Here is a tiny trained network, its code and every weight. The questions are about switching its units off for an input and a class, where a switched-off unit gives its printed mean instead of its output.

import numpy as np


def w(rows, s, z=0):
    codes = np.array(rows[::2]) - 128.0
    scale = np.full(codes.shape[1], s)
    scale[-1] = z or s
    return codes * scale


def norm(h):
    return h / np.sqrt((h * h).mean(-1, keepdims=True) + 1e-5)


def f(y):
    return y / 2 * (1 + np.tanh(0.7978845608 * (y + 0.044715 * y**3)))


def log_softmax(a):
    a = a - a.max(-1, keepdims=True)
    return a - np.log(np.exp(a).sum(-1, keepdims=True))


def net(x, mask):
    res = np.array(x, float).reshape(1, 3) / 4 @ E
    u = 0
    for l in range(3):
        y = f(norm(res) @ A[l][:, :-1].T + A[l][:, -1])
        res = res + np.where(mask[u : u + 9], y, B[l][:, -1]) @ B[l][:, :-1]
        u += 9
    return log_softmax(norm(res)[-1] @ U[:, :-1].T + U[:, -1])


A, B = {}, {}
E = w([
[202,8,146,70,2,97],'x0',
[64,165,242,104,98,101],'x1',
[216,155,175,123,195,120],'x2',
],0.005)
A[0] = w([
[74,163,216,50,69,91,243],'L0N0',
[217,98,127,168,78,33,104],'L0N1',
[150,117,181,107,123,120,3],'L0N2',
[145,254,107,139,105,129,209],'L0N3',
[96,115,4,110,54,241,159],'L0N4',
[90,82,152,39,115,138,177],'L0N5',
[63,5,208,127,50,81,52],'L0N6',
[140,95,171,10,63,141,146],'L0N7',
[89,70,74,31,166,125,133],'L0N8',
],0.0056,0.0021)
B[0] = w([
[168,97,154,137,67,4,254],'L0N0',
[224,241,61,141,153,166,177],'L0N1',
[75,157,227,76,168,144,118],'L0N2',
[96,10,99,179,53,90,186],'L0N3',
[103,71,157,119,132,62,221],'L0N4',
[243,128,205,128,2,132,167],'L0N5',
[125,100,123,235,125,72,220],'L0N6',
[153,85,148,85,67,212,204],'L0N7',
[79,113,169,139,71,167,143],'L0N8',
],0.0051,0.0039)
A[1] = w([
[78,78,148,31,91,93,199],'L1N0',
[106,114,73,186,144,134,152],'L1N1',
[112,117,137,135,95,69,183],'L1N2',
[187,87,120,147,2,127,176],'L1N3',
[167,115,181,162,171,48,177],'L1N4',
[104,164,202,175,115,61,223],'L1N5',
[135,138,200,82,79,170,4],'L1N6',
[90,73,179,69,219,60,166],'L1N7',
[158,41,130,177,120,94,151],'L1N8',
],0.0083,0.0017)
B[1] = w([
[184,122,137,192,206,110,177],'L1N0',
[164,124,212,153,122,3,179],'L1N1',
[85,182,19,52,159,49,183],'L1N2',
[58,144,171,101,174,148,253],'L1N3',
[160,52,87,182,157,136,186],'L1N4',
[146,215,144,178,66,225,215],'L1N5',
[152,151,170,193,169,35,143],'L1N6',
[166,131,43,242,124,188,159],'L1N7',
[81,159,115,92,107,173,200],'L1N8',
],0.0063,0.007)
A[2] = w([
[213,88,109,71,145,192,166],'L2N0',
[75,94,179,96,84,129,108],'L2N1',
[154,173,136,166,224,88,37],'L2N2',
[212,131,158,80,136,244,103],'L2N3',
[159,172,197,126,180,147,178],'L2N4',
[254,124,182,213,147,108,86],'L2N5',
[89,25,121,22,129,129,4],'L2N6',
[130,106,109,172,218,143,231],'L2N7',
[65,215,144,189,150,144,46],'L2N8',
],0.0073,0.0023)
B[2] = w([
[66,133,118,82,100,61,177],'L2N0',
[90,104,105,106,140,235,169],'L2N1',
[87,77,139,94,117,156,190],'L2N2',
[176,133,48,159,85,28,172],'L2N3',
[182,90,97,47,101,117,168],'L2N4',
[133,181,159,89,205,235,253],'L2N5',
[112,244,80,115,237,185,167],'L2N6',
[103,2,174,120,78,119,217],'L2N7',
[210,168,62,103,119,107,210],'L2N8',
],0.0064,0.0047)
U = w([
[63,8,83,225,129,4,3],'0',
[28,184,78,34,204,206,99],'1',
[144,3,182,117,226,166,176],'2',
[183,104,42,31,73,32,132],'3',
[107,225,82,197,73,64,235],'4',
[64,96,215,122,16,155,249],'5',
[202,158,119,230,161,232,70],'6',
[226,162,251,59,128,166,7],'7',
],0.012,0.0019)

Each question gives the input, the list of numbers given to net, and the class t.
The units are the neurons (one row each of A and B). Each row of codes is followed by its name. A weight is (code - 128) times the scale printed after its matrix; where a second scale follows, it is the last column's (A, B and U).
mask holds one flag per neuron, layer by layer. A switched-off neuron (its flag False) gives its mean, the last column of its row in B, instead of its output. The means were averaged over made-up inputs and are rounded, as every weight is.
A unit's drop is (log p(t) with every unit on - log p(t) with that unit switched off) / (log p(t) with every unit on - log p(t) with every unit switched off).
The circuit of an input: a set's keep is (log p(t) with only the set's units on - log p(t) with every unit switched off) / (log p(t) with every unit on - log p(t) with every unit switched off). Starting from the 12 units with the biggest drops (on a tie, the unit counted first), units are removed one at a time, each time the one whose removal leaves the highest keep (on an exact tie, the one counted first), for as long as the keep stays at least 0.8.
units of the circuit, in order: the units of the circuit, biggest drop first
unit that matters most: the unit with the biggest drop
top k neurons: the k neurons with the biggest drops, biggest first
k most important neurons of layer l: the k neurons of layer l with the biggest drops, biggest first
input [-8,3,1], class 6: units of the circuit, in order -> (L1N2 L1N3)
input [-3,-8,-1], class 0: unit that matters most -> L1N5
input [3,-1,8], class 3: units of the circuit, in order -> (L2N3 L1N1)
input [5,-4,0], class 1: units of the circuit, in order -> (L1N3 L2N6)
input [0,-6,6], class 2: units of the circuit, in order -> (L1N5 L2N7)
input [-1,4,4], class 6: units of the circuit, in order -> (L1N5 L1N4)
input [6,1,2], class 7: units of the circuit, in order -> (L2N7 L0N3)
input [-1,-7,7], class 2: 2 most important neurons of layer 1 -> (L1N5 L1N2)
input [-3,0,6], class 2: units of the circuit, in order -> (L2N7 L2N2)
input [-3,-1,0], class 0: units of the circuit, in order -> (L0N3 L0N1)
input [1,-7,-3], class 1: top 3 neurons -> (L2N6 L1N8 L1N4)
input [-8,4,-1], class 4: units of the circuit, in order -> (L2N5 L2N8)
input [0,-5,1], class 2: 2 most important neurons of layer 1 -> (L1N2 L1N1)
input [1,-8,6], class 3: units of the circuit, in order -> (L2N0)
input [0,4,0], class 4: top 4 neurons -> (L1N2 L1N5 L0N0 L0N6)
input [7,2,3], class 7: top 2 neurons -> (L1N6 L2N7)
input [1,-8,-1], class 1: 2 most important neurons of layer 0 -> (L0N6 L0N4)
input [-1,2,4], class 6: 2 most important neurons of layer 1 -> (L1N5 L1N4)
input [7,-8,-2], class 1: top 3 neurons -> (L1N3 L2N6 L1N5)
input [-3,8,-7], class 4: unit that matters most -> L1N5
